Moves between objects:
d: Faz->Ret, Vud->Pon, Dop->Fem, Dip->Fil, Baf->Faz, Fem->Fol, Kud->Nup, Nov->Doz, Vun->Lol, Buf->Vev, Nuz->Zar, Lam->Nos, Tad->Kud, Zom->Dov, Lur->Til, Pon->Rir, Tet->Nos, Rir->Ket, Dov->Kaz, Nuv->Dip, Kiv->Led, Lol->Buf, Fos->Kip, Las->Sol, Ret->Til, Sol->Pek, Pir->Boz, Kur->Fud, Kip->Vig, Led->Seb, Zak->Zam, Ket->Vug, Boz->Lur, Kaz->Pir, Fon->Bog, Kul->Las, Til->Kiv, Mus->Vad, Sib->Sib, Nos->Tet, Zam->Fud, Vev->Zom, Vug->Nuz, Vad->Gid, Duz->Tad, Fil->Kur, Gid->Baf, Sus->Seb, Nup->Fos, Vig->Zak, Seb->Vun, Fol->Kip, Mev->Kip, Pek->Nuv, Doz->Bog, Fud->Duz, Bog->Kul, Zar->Sus
l: Faz->Lam, Vud->Rir, Dop->Fol, Dip->Kur, Baf->Ret, Fem->Nup, Kud->Fem, Nov->Vad, Vun->Buf, Buf->Zom, Nuz->Sus, Lam->Tet, Tad->Dop, Zom->Kaz, Lur->Kiv, Pon->Ket, Tet->Fon, Rir->Vug, Dov->Dov, Nuv->Sol, Kiv->Nov, Lol->Vev, Fos->Fud, Las->Pek, Ret->Nos, Sol->Fol, Pir->Til, Kur->Ret, Kip->Zak, Led->Mus, Zak->Sib, Ket->Nuz, Boz->Til, Kaz->Boz, Fon->Kul, Kul->Sol, Til->Led, Mus->Gid, Sib->Pon, Nos->Nos, Zam->Vud, Vev->Dov, Vug->Zar, Vad->Zom, Duz->Kud, Fil->Fud, Gid->Boz, Sus->Vun, Nup->Fil, Vig->Zam, Seb->Lol, Fol->Fos, Mev->Vig, Pek->Mev, Doz->Bog, Fud->Tad, Bog->Las, Zar->Seb
z: Faz->Gid, Vud->Zam, Dop->Tad, Dip->Pek, Baf->Buf, Fem->Kud, Kud->Duz, Nov->Kiv, Vun->Vug, Buf->Vun, Nuz->Ket, Lam->Fud, Tad->Fud, Zom->Buf, Lur->Pir, Pon->Zom, Tet->Lam, Rir->Vud, Dov->Vev, Nuv->Sol, Kiv->Baf, Lol->Seb, Fos->Pon, Las->Bog, Ret->Baf, Sol->Kul, Pir->Dov, Kur->Dip, Kip->Rir, Led->Til, Zak->Mev, Ket->Pon, Boz->Kaz, Kaz->Zom, Fon->Tet, Kul->Fon, Til->Gid, Mus->Led, Sib->Zak, Nos->Ret, Zam->Vud, Vev->Lol, Vug->Sib, Vad->Vev, Duz->Kur, Fil->Nuv, Gid->Tet, Sus->Nuz, Nup->Fem, Vig->Nuv, Seb->Zar, Fol->Dop, Mev->Ket, Pek->Las, Doz->Nos, Fud->Dop, Bog->Doz, Zar->Vug

The rows follow the links: the fewer symbols apart two objects are, the more alike their rows tend to be.

Each row, then its object:
[-122, 35, -12, 145, -11, 148, -264, -98, -119, -117, 52, 137, 81, 21, 195, 54, -20, 27, 85, -2, 110, 50, 141, -35, -148, -190, 63, 89, -68, -56, -47, -187, -9, -35, 179, -136, -131, 45, -174, -24, 56, 42, -73, 106, -180, -105]
object: Nuz
[75, -169, 14, -77, -120, -281, -69, -23, -41, 148, -1, 72, -15, 245, -88, 172, 54, -27, -48, -84, 31, 43, -72, -97, 58, 7, 43, 179, -71, 3, 51, -42, 56, -82, -156, -68, 119, 143, 56, 108, -96, 61, 116, -107, -54, -337]
object: Fon
[180, 8, -202, 10, 43, -31, 58, -39, 54, -149, 84, 4, 68, -86, -194, 96, 59, -82, 84, -32, 20, 42, -197, -39, -123, 61, 63, 40, 66, -256, 27, 176, -163, 219, -62, -149, 191, -126, 11, 21, 176, -157, -11, -199, -47, 74]
object: Nuv
[13, -116, 94, -15, 94, -118, 157, 34, 163, 140, 129, 30, -97, 120, 24, 72, 9, 67, 50, 34, -35, 44, -71, -182, -1, -63, 27, 85, 74, 184, 16, -181, 57, -146, -108, 198, -61, 104, 72, 120, -183, 67, -162, -172, -170, -228]
object: Lam
[121, 86, 113, -66, 18, -5, 39, 206, -108, 25, -127, -23, 15, 33, 67, -79, 54, -204, -163, -26, -6, -37, -88, 161, 60, 58, -20, -167, 233, -59, 18, -171, -29, 130, -196, 84, 191, 78, -53, -165, 59, 195, 83, 180, -72, 31]
object: Fol
[-16, 126, -9, 26, -119, -35, -26, -98, 73, 70, 163, 242, 27, -87, 39, -5, -33, -134, -297, 105, -37, -171, 48, 100, -123, -8, -28, 56, 19, -83, -8, -84, -6, 142, -30, -38, -71, 139, -68, -162, -60, 184, -257, 90, -178, 218]
object: Sib
[-2, -229, 14, -97, -222, -228, -8, 28, -53, 133, -60, -25, -45, 167, -85, 91, -7, 63, -96, -194, 51, 2, 79, -111, 104, -1, -18, 97, -87, 39, -19, 118, 184, -111, -48, -114, 171, 0, 93, 49, -13, -63, 242, 14, 69, -277]
object: Doz
[33, 86, -54, 25, -124, -59, 63, -34, 90, 62, 190, 188, 46, -117, -21, -8, 6, -144, -296, 101, -25, -202, 18, 97, -99, 29, -25, 41, 31, -100, 16, 13, 11, 198, -70, -42, 33, 85, -30, -188, -49, 75, -226, 61, -158, 290]
object: Zak
[-37, 104, 216, -24, 59, 72, 78, 23, 48, 53, -250, 70, -146, -18, -253, -31, -74, -88, -3, 99, -123, 1, 32, 55, 2, -24, -62, -85, -82, 118, -100, 247, 20, -52, 247, -84, -212, -129, 114, 29, 165, 100, -81, -100, 92, -147]
object: Til
[137, -137, -105, -65, -133, -226, -60, -43, -87, 0, -23, 16, 57, 124, -167, 185, 107, -55, -1, -145, 34, 28, -98, -31, 11, 70, 53, 109, -44, -203, 38, 161, -37, 92, -88, -221, 248, -17, 12, 53, 75, -74, 216, -61, 8, -144]
object: Las

Each walk starts at a row. The symbols on each line, taken left to right, move it on to the next object.
Answer with the object's row; about right is enough.
new walk
[4, -71, 160, 3, 157, -39, 179, 22, 195, 128, 141, 46, -109, 11, -114, 43, -36, 160, 48, 59, -34, -28, -65, -127, -20, -83, -45, 28, 82, 202, -28, -92, 89, -127, -20, 205, -117, -6, 121, 140, -100, 95, -171, -234, -141, -130]
z d d d z d d l: [14, -135, 114, -29, 91, -139, 111, 13, 154, 158, 114, 21, -65, 117, -14, 80, -6, 92, 25, 27, -36, 28, -45, -164, 13, -78, 34, 134, 18, 187, 23, -148, 87, -169, -97, 149, -62, 105, 88, 116, -184, 84, -128, -200, -137, -249]
l l d l l: [122, -160, -93, -73, -151, -292, -92, -37, -96, 51, -37, 47, 18, 187, -129, 206, 109, -89, -41, -156, 54, 59, -114, -54, 34, 62, 37, 126, -48, -138, 21, 105, 10, 28, -130, -187, 205, 68, 39, 46, -6, -18, 213, -66, -16, -237]
new walk
[164, -46, -143, -67, -46, -157, -29, -17, -90, -79, -15, 37, 90, 49, -212, 160, 111, -106, 19, -124, 30, 34, -187, -8, -49, 87, 46, 68, 7, -239, 29, 156, -97, 160, -115, -205, 247, -19, 23, 42, 143, -48, 154, -108, -27, -82]
d z l z l d d z: [145, -34, -193, -4, 5, -115, -9, -43, -2, -80, 35, 34, 86, -6, -197, 143, 97, -97, 19, -69, 32, 37, -194, -43, -95, 91, 41, 76, 18, -255, 57, 207, -140, 195, -63, -188, 205, -97, 4, 34, 155, -112, 66, -151, -51, 10]
z l d d z l: [71, 96, -95, 52, -101, -58, 42, -63, 53, 2, 160, 221, 35, -132, -59, 43, 8, -145, -265, 82, -9, -125, -43, 77, -161, 24, -7, 51, 24, -158, 10, 39, -48, 230, -68, -113, 53, 69, -7, -153, 12, 49, -203, 15, -162, 246]
new walk
[-15, -2, 253, -38, 100, 1, 178, -35, 133, 162, -30, 69, -136, -19, -251, -11, -81, 73, 11, 82, -73, -24, -23, -43, 37, -97, -147, -35, 30, 177, -83, 119, 120, -124, 110, 114, -173, -77, 193, 107, -8, 185, -109, -205, 10, -109]
z d z z d z z z l: [45, -144, 98, -22, 56, -177, 73, -9, 110, 182, 116, 60, -76, 185, -5, 122, 35, 32, 18, 35, -33, 43, -50, -142, 20, -37, 18, 155, 34, 158, 14, -170, 75, -162, -131, 151, -36, 156, 94, 105, -185, 90, -103, -176, -139, -282]
z l d l l d l d: [36, -208, -21, -87, -212, -239, -37, -4, -101, 88, -25, -3, -17, 195, -114, 156, 33, -2, -68, -184, 57, 27, -2, -89, 103, 17, 38, 111, -105, -19, 34, 112, 107, -55, -83, -196, 240, 22, 54, 55, -4, -59, 262, -4, 59, -243]
new walk
[45, 91, 46, 7, -39, 58, 71, 226, -4, 2, -60, -33, -22, -7, 201, -156, 52, -212, -226, 24, -14, -46, 1, 175, 49, 62, 28, -144, 165, 37, 63, -189, -63, 147, -137, 108, 89, 112, -51, -219, -8, 78, -74, 272, -91, 132]
l z d z l d d z l: [-151, 24, -32, 134, -69, 131, -276, -130, -98, -93, 126, 144, 114, -4, 224, 52, -43, 26, 17, -7, 92, 15, 193, -24, -178, -170, 58, 80, -54, -54, -75, -194, -4, -31, 136, -118, -144, 77, -187, -67, 43, 52, -144, 148, -167, -9]
z z z d d: [53, 45, -112, 15, -98, -46, 123, -10, 136, 29, 191, 143, 46, -169, -71, -8, 0, -111, -261, 75, -53, -137, -41, 63, -124, 58, 3, 37, 34, -104, 33, 77, -37, 232, -77, -64, 103, 7, 7, -184, -19, -46, -167, -9, -107, 323]
new walk
[-105, -123, 147, -81, -128, -14, 122, 40, -6, 80, -83, -66, -109, -35, -202, -28, -138, 113, -94, -146, 36, -70, 146, -36, 113, -69, -150, -57, -51, 73, -116, 242, 240, -84, 116, -86, 85, -154, 141, 11, 108, -29, 210, 50, 150, -70]
z d l z z d: [-118, -13, 201, -30, -55, 55, 127, 27, 40, 56, -154, 5, -128, -27, -234, -25, -100, 43, -84, -45, -60, -34, 106, 21, 39, -108, -123, -117, -49, 97, -146, 257, 190, -80, 222, -72, -42, -197, 137, -15, 173, 45, 71, -26, 110, -77]
z d d l z z: [-27, -73, 170, -16, 142, 0, 209, -6, 133, 104, 147, -12, -101, -52, -202, -15, -95, 220, 67, 47, -54, -45, -21, -113, -36, -134, -117, -24, 65, 153, -95, 31, 137, -140, 34, 192, -93, -73, 128, 109, -60, 77, -133, -257, -58, -35]
new walk
[51, -19, -99, 64, 226, 152, 179, 97, 159, -190, 57, -181, 2, -87, -26, -27, 55, 47, 250, 28, -9, 146, -138, -160, -120, 8, 91, -53, 72, 7, 55, 64, -118, 50, -27, 95, 51, -181, 22, 107, 116, -249, -71, -191, -66, -27]
l z l z l z l: [-6, -83, 146, 3, 183, -6, 221, 12, 213, 69, 142, 11, -93, 9, -122, 58, -21, 129, 117, 62, -38, 28, -67, -171, -58, -110, -18, 52, 48, 192, -52, -64, 76, -98, 17, 182, -118, -27, 140, 138, -74, 40, -205, -278, -154, -180]
l z d z l d: [-53, 156, 130, -19, 47, 39, 19, -11, 31, 40, -358, 89, -81, 19, -179, -22, -71, -144, 25, 100, -149, 83, -27, 140, 54, 64, -3, -51, -118, 87, -1, 232, -76, -28, 234, -122, -236, -57, 95, 21, 153, 30, -43, -53, 138, -171]
new walk
[78, 32, -149, 63, 230, 134, 110, 101, 75, -196, 35, -156, 30, -91, -26, -30, 52, -10, 230, -7, 22, 165, -166, -98, -83, 44, 91, -83, 90, -62, 64, 70, -156, 124, -50, 30, 91, -186, 15, 32, 145, -200, -15, -162, -53, 20]
l d z d l l l d: [47, 89, -47, 23, -110, -48, 77, 23, 68, 70, 131, 143, 28, -104, 38, -37, -16, -212, -345, 86, -13, -155, 14, 141, -59, 27, -40, 0, 103, -67, 24, -34, -27, 214, -85, -32, 52, 79, -37, -209, -50, 58, -189, 143, -149, 280]
z z z l z d l z d: [43, 3, 44, -7, 170, 140, 124, 266, 11, -118, -140, -235, -14, 43, 182, -118, 52, -17, 151, -36, 11, 145, -45, -32, 85, 27, 92, -173, 161, 91, 54, -182, -61, -20, -67, 196, 94, -83, -31, -40, 96, -78, 70, 108, 13, -98]
new walk
[-64, -8, 90, -110, -48, -23, 93, -31, -27, 104, -14, -108, -57, -66, -181, -90, -87, 209, -33, -61, -61, -140, 73, 53, 177, 3, -219, -66, -31, 34, -63, 210, 164, -104, 50, 86, -10, -117, 112, 63, -59, 51, 209, -60, 272, 261]
d l d d l l d z: [19, 80, -145, -61, 32, -26, -137, -149, -98, 28, 69, -122, 86, -55, 10, -63, 46, 166, 177, 1, 6, -111, -48, 92, 131, 149, -116, -45, -7, -83, -1, 20, -32, -78, -77, 136, -21, 46, -44, 99, -243, 31, 209, -29, 266, 340]
z z d l d z d: [-19, 14, -74, -22, 44, 16, -138, -163, -121, -11, 169, -124, 109, -63, 35, -46, 18, 258, 196, -37, 50, -122, 11, 31, 53, 34, -111, -25, 27, -117, -32, -71, 37, -80, -85, 134, -16, 33, -47, 104, -209, 82, 146, -32, 198, 380]
